Here is a tiny trained network, its code and every weight. The questions are about switching its units off for an input and a target symbol, where a switched-off unit gives its printed mean instead of its output.

import numpy as np


def w(rows, s, z=0):
    codes = np.array(rows[::2]) - 128.0
    scale = np.full(codes.shape[1], s)
    scale[-1] = z or s
    return codes * scale


def f(y):
    return np.maximum(y, 0)


def softmax(a):
    e = np.exp(a - a.max(-1, keepdims=True))
    return e / e.sum(-1, keepdims=True)


def log_softmax(a):
    a = a - a.max(-1, keepdims=True)
    return a - np.log(np.exp(a).sum(-1, keepdims=True))


def net(x, mask):
    ids = ['ΓΔΠΣΦαβεζηθμξτψω'.index(c) for c in x.split()]
    T = len(ids)
    res = E[ids] + P[:T]
    q, k, v = (res @ M[0].T for M in (Q, K, V))
    z = softmax(np.where(np.tri(T) > 0, q @ k.T / 3**0.5, -1e9)) @ v
    res = res + np.where(mask[0], z, O[0][:, -1]) @ O[0][:, :-1]
    y = f(res @ A[0][:, :-1].T + A[0][:, -1])
    res = res + np.where(mask[1:25], y, B[0][:, -1]) @ B[0][:, :-1]
    return log_softmax(res[-1] @ U[:, :-1].T + U[:, -1])


Q, K, V, O, A, B = {}, {}, {}, {}, {}, {}
E = w([
[144,153,96],'Γ',
[141,154,97],'Δ',
[144,152,95],'Π',
[137,163,108],'Σ',
[153,155,90],'Φ',
[113,99,232],'α',
[156,169,94],'β',
[138,88,55],'ε',
[172,132,63],'ζ',
[157,86,46],'η',
[57,34,70],'θ',
[94,233,129],'μ',
[89,122,81],'ξ',
[131,190,6],'τ',
[19,245,172],'ψ',
[52,155,113],'ω',
],0.018)
P = w([
[110,110,144],'0',
[109,123,129],'1',
[110,125,111],'2',
[111,138,93],'3',
[111,145,77],'4',
[114,153,61],'5',
[112,157,44],'6',
[111,165,28],'7',
[113,171,16],'8',
[110,176,1],'9',
],0.0092)
Q[0] = w([
[185,64,251],'H1',
[171,107,104],'H1',
[181,127,194],'H1',
],0.025)
K[0] = w([
[182,85,252],'H1',
[97,106,132],'H1',
[165,82,175],'H1',
],0.025)
V[0] = w([
[110,163,126],'H1',
[102,205,163],'H1',
[251,170,164],'H1',
],0.02)
O[0] = w([
[196,145,130,162],'H1',
[249,113,115,133],'H1',
[150,218,28,4],'H1',
],0.016,0.015)
A[0] = w([
[149,71,105,95],'N1',
[126,198,203,131],'N2',
[104,125,152,44],'N3',
[131,85,102,119],'N4',
[129,129,128,108],'N5',
[129,70,89,145],'N6',
[143,81,89,61],'N7',
[64,154,128,113],'N8',
[158,144,176,115],'N9',
[141,111,152,2],'N10',
[116,226,66,67],'N11',
[112,93,139,125],'N12',
[192,173,139,135],'N13',
[130,161,207,138],'N14',
[99,134,57,104],'N15',
[96,112,154,144],'N16',
[144,140,153,148],'N17',
[126,155,112,95],'N18',
[132,137,115,234],'N19',
[139,77,4,155],'N20',
[25,194,82,96],'N21',
[86,141,119,109],'N22',
[76,207,111,114],'N23',
[159,65,103,124],'N24',
],0.012,0.0082)
B[0] = w([
[100,157,112,185],'N1',
[56,69,81,149],'N2',
[94,109,208,181],'N3',
[102,141,109,165],'N4',
[127,133,111,128],'N5',
[72,131,102,186],'N6',
[127,44,128,142],'N7',
[179,80,168,181],'N8',
[76,146,160,182],'N9',
[15,154,253,163],'N10',
[160,10,165,149],'N11',
[179,167,57,231],'N12',
[97,99,69,192],'N13',
[175,152,69,219],'N14',
[56,175,122,142],'N15',
[217,163,76,247],'N16',
[82,124,117,162],'N17',
[138,106,170,132],'N18',
[40,98,242,168],'N19',
[139,115,136,171],'N20',
[198,207,210,158],'N21',
[101,89,146,157],'N22',
[57,129,78,145],'N23',
[117,184,124,206],'N24',
],0.017,0.014)
U = w([
[143,140,126,118],'Γ',
[155,137,130,58],'Δ',
[144,144,130,254],'Π',
[156,125,126,44],'Σ',
[154,117,140,37],'Φ',
[163,132,116,161],'α',
[156,83,121,111],'β',
[183,157,153,123],'ε',
[143,139,167,148],'ζ',
[153,181,161,112],'η',
[222,109,96,170],'θ',
[143,131,56,197],'μ',
[197,185,53,194],'ξ',
[144,143,115,95],'τ',
[101,177,103,79],'ψ',
[141,246,89,140],'ω',
],0.012,0.0063)

Each question gives the input, a string of symbols that net reads in full, and the target symbol t.
The units are the heads (3 rows each of Q, K, V and O) and the neurons (one row each of A and B). Each row of codes is followed by its name. A weight is (code - 128) times the scale printed after its matrix; where a second scale follows, it is the last column's (O, A, B and U).
mask holds one flag per unit, heads first, then neurons. A switched-off unit (its flag False) gives its mean, the last column of its rows in O or B, instead of its output. The means were averaged over made-up inputs and are rounded, as every weight is.
A unit's drop is (log p(t) with every unit on - log p(t) with that unit switched off) / (log p(t) with every unit on - log p(t) with every unit switched off).
The circuit of an input: a set's keep is (log p(t) with only the set's units on - log p(t) with every unit switched off) / (log p(t) with every unit on - log p(t) with every unit switched off). Starting from the 12 units with the biggest drops (on a tie, the unit counted first), units are removed one at a time, each time the one whose removal leaves the highest keep (on an exact tie, the one counted first), for as long as the keep stays at least 0.8.
circuit, biggest first: the units of the circuit, biggest drop first
most important unit: the unit with the biggest drop
top k neurons: the k neurons with the biggest drops, biggest first
drop of u: that unit's drop, to one decimal
input η β α Π η α Δ β, target β: circuit, biggest first => N11, H1, N16, N12
input Δ ε ψ α Π Γ μ Γ ξ θ, target ξ: top 4 neurons => N16, N12, N19, N9
input μ Σ Δ, target μ: circuit, biggest first => N13, H1, N16
input μ ξ θ ε ξ Γ Π η Π, target η: most important unit => N21
input ω τ β ξ θ, target μ: circuit, biggest first => N21, H1
input α Φ μ β, target μ: top 2 neurons => N13, N16
input β Γ ε ζ α α ξ θ θ ζ, target θ: circuit, biggest first => N16, H1, N12, N8
input ω β ψ θ ω ψ α ξ θ η, target ξ: circuit, biggest first => N16, N12, H1, N19
input ε η Φ, target η: circuit, biggest first => N21, H1, N8
input θ Γ ε Γ Γ μ Δ Δ, target μ: circuit, biggest first => N13, H1, N16, N12
input Π Σ Δ Π ω η, target ω: top 3 neurons => N24, N1, N12
input α ξ β τ Φ θ, target μ: circuit, biggest first => N10, N6
input ω Π Σ Σ θ ε ζ ψ η, target ψ: top 2 neurons => N24, N10
input Φ ξ ξ β, target ξ: top 4 neurons => N19, N14, N16, N12
input θ μ Γ ζ Φ Γ θ Φ, target θ: top 3 neurons => N16, N12, N14
input Π ε β ω θ Δ, target ω: top 3 neurons => N12, N10, N16
input ξ Γ Δ, target ξ: most important unit => N10
input η ζ β Γ ω θ Π, target ω: top 4 neurons => N12, N10, N16, N14
input β Φ θ Γ ε Σ Δ θ Δ, target θ: top 4 neurons => N16, N12, N14, N8
input β ψ Φ β β ψ θ, target ψ: top 3 neurons => N24, N10, N1
input Σ α Π μ Γ, target μ: most important unit => N13
input Γ ψ Σ θ Δ Σ θ ω α Σ, target ω: top 2 neurons => N24, N14
input θ Π θ β μ Γ ζ ω Φ Π, target ω: drop of N1 => 0.2
input θ β ζ β ξ β η β, target η: drop of N7 => 0.0
